Below are the code and all the weights of a small trained network. Each question names an input and a class and asks about switching units off, where a switched-off unit gives its printed mean instead of its output.

import numpy as np


def w(rows, s, z=0):
    codes = np.array(rows[::2]) - 128.0
    scale = np.full(codes.shape[1], s)
    scale[-1] = z or s
    return codes * scale


def f(y):
    return y / 2 * (1 + np.tanh(0.7978845608 * (y + 0.044715 * y**3)))


def log_softmax(a):
    a = a - a.max(-1, keepdims=True)
    return a - np.log(np.exp(a).sum(-1, keepdims=True))


def net(x, mask):
    res = np.array(x, float).reshape(1, 8) / 4 @ E
    y = f(res @ A[0][:, :-1].T + A[0][:, -1])
    res = res + np.where(mask, y, B[0][:, -1]) @ B[0][:, :-1]
    return log_softmax(res[-1] @ U[:, :-1].T + U[:, -1])


A, B = {}, {}
E = w([
[178,64,36,194,179],'x0',
[64,208,16,116,122],'x1',
[242,183,168,83,169],'x2',
[83,145,179,219,201],'x3',
[93,181,100,75,254],'x4',
[96,147,109,175,182],'x5',
[203,112,43,124,134],'x6',
[145,8,148,147,98],'x7',
],0.0071)
A[0] = w([
[65,156,112,141,110,161],'N1',
[137,119,135,159,175,135],'N2',
[129,99,125,162,164,176],'N3',
[87,118,119,179,132,228],'N4',
[136,126,122,109,148,146],'N5',
[131,194,127,87,138,242],'N6',
[110,122,139,144,88,213],'N7',
[174,30,171,112,79,196],'N8',
[119,148,152,145,166,205],'N9',
[97,94,128,136,119,253],'N10',
[148,111,131,194,185,212],'N11',
[137,64,142,140,110,175],'N12',
[163,148,110,110,105,176],'N13',
[77,170,160,111,119,184],'N14',
[148,118,107,133,173,178],'N15',
[43,120,77,160,99,168],'N16',
[217,163,57,64,90,227],'N17',
[124,192,181,93,125,130],'N18',
[148,128,80,53,119,110],'N19',
[133,108,152,141,96,118],'N20',
[135,106,140,241,248,183],'N21',
[119,166,197,84,152,195],'N22',
],0.014,0.0026)
B[0] = w([
[89,125,138,177,87,175],'N1',
[147,106,112,139,163,159],'N2',
[134,106,147,130,167,165],'N3',
[111,85,157,153,121,184],'N4',
[136,127,124,136,116,136],'N5',
[135,198,65,152,146,190],'N6',
[107,128,161,112,101,165],'N7',
[124,179,225,7,137,245],'N8',
[128,125,120,165,159,167],'N9',
[126,103,174,133,102,171],'N10',
[123,72,125,120,196,192],'N11',
[136,138,183,90,130,189],'N12',
[141,128,89,104,129,161],'N13',
[98,194,132,177,140,182],'N14',
[145,97,128,136,129,158],'N15',
[94,74,145,166,48,202],'N16',
[165,95,5,62,81,237],'N17',
[118,212,118,146,169,183],'N18',
[149,128,107,124,69,180],'N19',
[131,137,157,103,122,161],'N20',
[178,35,130,175,242,249],'N21',
[124,186,138,147,168,194],'N22',
],0.022,0.012)
U = w([
[73,209,99,207,190,3],'0',
[134,82,129,191,246,167],'1',
[122,161,183,90,174,102],'2',
[43,119,135,209,115,142],'3',
[148,138,46,127,137,192],'4',
],0.011,0.00058)

Each question gives the input, the list of numbers given to net, and the class t.
The units are the neurons (one row each of A and B). Each row of codes is followed by its name. A weight is (code - 128) times the scale printed after its matrix; where a second scale follows, it is the last column's (A, B and U).
mask holds one flag per neuron, in row order. A switched-off neuron (its flag False) gives its mean, the last column of its row in B, instead of its output. The means were averaged over made-up inputs and are rounded, as every weight is.
A unit's drop is (log p(t) with every unit on - log p(t) with that unit switched off) / (log p(t) with every unit on - log p(t) with every unit switched off).
The circuit of an input: a set's keep is (log p(t) with only the set's units on - log p(t) with every unit switched off) / (log p(t) with every unit on - log p(t) with every unit switched off). Starting from the 12 units with the biggest drops (on a tie, the unit counted first), units are removed one at a time, each time the one whose removal leaves the highest keep (on an exact tie, the one counted first), for as long as the keep stays at least 0.8.
circuit, biggest first: the units of the circuit, biggest drop first
k most important neurons: the k neurons with the biggest drops, biggest first
drop of u: that unit's drop, to one decimal
input [1,0,7,2,5,-6,6,-8], class 4: most important neuron => N17
input [1,-3,6,3,-5,4,4,6], class 2: 2 most important neurons => N8, N12
input [-5,-4,-7,1,0,-1,-3,-5], class 0: 2 most important neurons => N14, N18
input [4,7,1,0,2,2,-7,3], class 3: circuit, biggest first => N16, N1
input [-3,1,6,-4,8,6,2,-5], class 0: 2 most important neurons => N18, N22
input [4,3,1,1,0,-6,-3,-2], class 4: 2 most important neurons => N21, N8
input [-2,-3,5,4,-4,-4,3,-6], class 0: 2 most important neurons => N18, N22
input [6,-2,8,2,-7,-2,0,1], class 2: drop of N8 => 1.1
input [6,1,4,3,4,-7,2,-8], class 4: drop of N17 => 0.7
input [-8,-6,-8,6,3,-5,-3,0], class 0: drop of N18 => 0.2
